Below are the code and all the weights of a small trained network. Each question names an input and a class and asks about switching units off, where a switched-off unit gives its printed mean instead of its output.

import numpy as np


def w(rows, s, z=0):
    codes = np.array(rows[::2]) - 128.0
    scale = np.full(codes.shape[1], s)
    scale[-1] = z or s
    return codes * scale


def norm(h):
    return h / np.sqrt((h * h).mean(-1, keepdims=True) + 1e-5)


def f(y):
    return np.maximum(y, 0)


def log_softmax(a):
    a = a - a.max(-1, keepdims=True)
    return a - np.log(np.exp(a).sum(-1, keepdims=True))


def net(x, mask):
    res = np.array(x, float).reshape(1, 2) / 4 @ E
    u = 0
    for l in range(2):
        y = f(norm(res) @ A[l][:, :-1].T + A[l][:, -1])
        res = res + np.where(mask[u : u + 11], y, B[l][:, -1]) @ B[l][:, :-1]
        u += 11
    return log_softmax(norm(res)[-1] @ U[:, :-1].T + U[:, -1])


A, B = {}, {}
E = w([
[208,29,70,173],'x0',
[118,160,6,135],'x1',
],0.0022)
A[0] = w([
[75,68,197,139,116],'0.n0',
[84,133,41,110,75],'0.n1',
[182,93,127,254,146],'0.n2',
[120,101,94,118,188],'0.n3',
[57,181,166,130,122],'0.n4',
[51,133,79,76,160],'0.n5',
[180,189,112,109,7],'0.n6',
[209,162,31,194,187],'0.n7',
[98,194,133,43,115],'0.n8',
[189,95,185,160,192],'0.n9',
[167,134,185,89,93],'0.n10',
],0.0058,0.0011)
B[0] = w([
[131,213,127,231,192],'0.n0',
[216,183,230,211,201],'0.n1',
[6,108,169,82,228],'0.n2',
[73,104,183,40,170],'0.n3',
[31,34,5,116,229],'0.n4',
[213,178,140,131,200],'0.n5',
[195,135,88,66,141],'0.n6',
[180,89,132,70,253],'0.n7',
[47,97,53,87,228],'0.n8',
[198,200,218,138,206],'0.n9',
[179,100,237,219,175],'0.n10',
],0.0026,0.0038)
A[1] = w([
[184,170,142,129,164],'1.n0',
[2,171,68,142,101],'1.n1',
[85,143,152,69,103],'1.n2',
[49,73,154,139,155],'1.n3',
[3,93,102,147,109],'1.n4',
[134,245,170,154,250],'1.n5',
[178,134,173,103,144],'1.n6',
[161,80,109,86,181],'1.n7',
[28,131,148,142,68],'1.n8',
[177,191,103,134,67],'1.n9',
[75,22,112,40,75],'1.n10',
],0.0062,0.0022)
B[1] = w([
[96,164,109,194,169],'1.n0',
[107,101,206,139,253],'1.n1',
[85,81,117,134,173],'1.n2',
[138,176,52,125,209],'1.n3',
[40,254,241,63,222],'1.n4',
[155,52,132,101,234],'1.n5',
[123,172,79,169,190],'1.n6',
[85,119,151,79,205],'1.n7',
[139,172,82,78,197],'1.n8',
[176,229,82,154,153],'1.n9',
[196,49,97,81,221],'1.n10',
],0.0057,0.0039)
U = w([
[62,86,70,196,43],'0',
[195,11,78,24,183],'1',
[218,237,28,161,157],'2',
[91,107,104,168,2],'3',
[199,91,251,251,163],'4',
[19,198,208,34,189],'5',
],0.012,0.009)

Each question gives the input, the list of numbers given to net, and the class t.
The units are the neurons (one row each of A and B). Each row of codes is followed by its name. A weight is (code - 128) times the scale printed after its matrix; where a second scale follows, it is the last column's (A, B and U).
mask holds one flag per neuron, layer by layer. A switched-off neuron (its flag False) gives its mean, the last column of its row in B, instead of its output. The means were averaged over made-up inputs and are rounded, as every weight is.
A unit's drop is (log p(t) with every unit on - log p(t) with that unit switched off) / (log p(t) with every unit on - log p(t) with every unit switched off).
most important unit: the unit with the biggest drop
k most important neurons: the k neurons with the biggest drops, biggest first
top k neurons in layer l: the k neurons of layer l with the biggest drops, biggest first
drop when u is switched off: that unit's drop, to one decimal
input [-4,6], class 2: top 4 neurons in layer 0 -> 0.n2, 0.n5, 0.n1, 0.n6
input [-3,7], class 2: most important unit -> 0.n1
input [1,-1], class 4: top 3 neurons in layer 1 -> 1.n4, 1.n10, 1.n5
input [2,-2], class 4: 3 most important neurons -> 0.n9, 0.n4, 1.n4
input [4,-3], class 4: 4 most important neurons -> 0.n9, 0.n4, 1.n4, 0.n8
input [-3,6], class 2: 3 most important neurons -> 0.n1, 0.n5, 1.n9
input [-4,8], class 2: 3 most important neurons -> 0.n5, 0.n1, 0.n2
input [3,-3], class 4: 3 most important neurons -> 0.n9, 1.n4, 0.n4
input [4,-4], class 4: 2 most important neurons -> 0.n9, 1.n4
input [2,7], class 2: 2 most important neurons -> 0.n1, 0.n4
input [-5,8], class 2: top 2 neurons in layer 1 -> 1.n9, 1.n4
input [7,-6], class 4: drop when 0.n9 is switched off -> 0.3
input [1,-6], class 4: drop when 0.n6 is switched off -> 0.0
input [4,-5], class 4: drop when 1.n4 is switched off -> 0.1
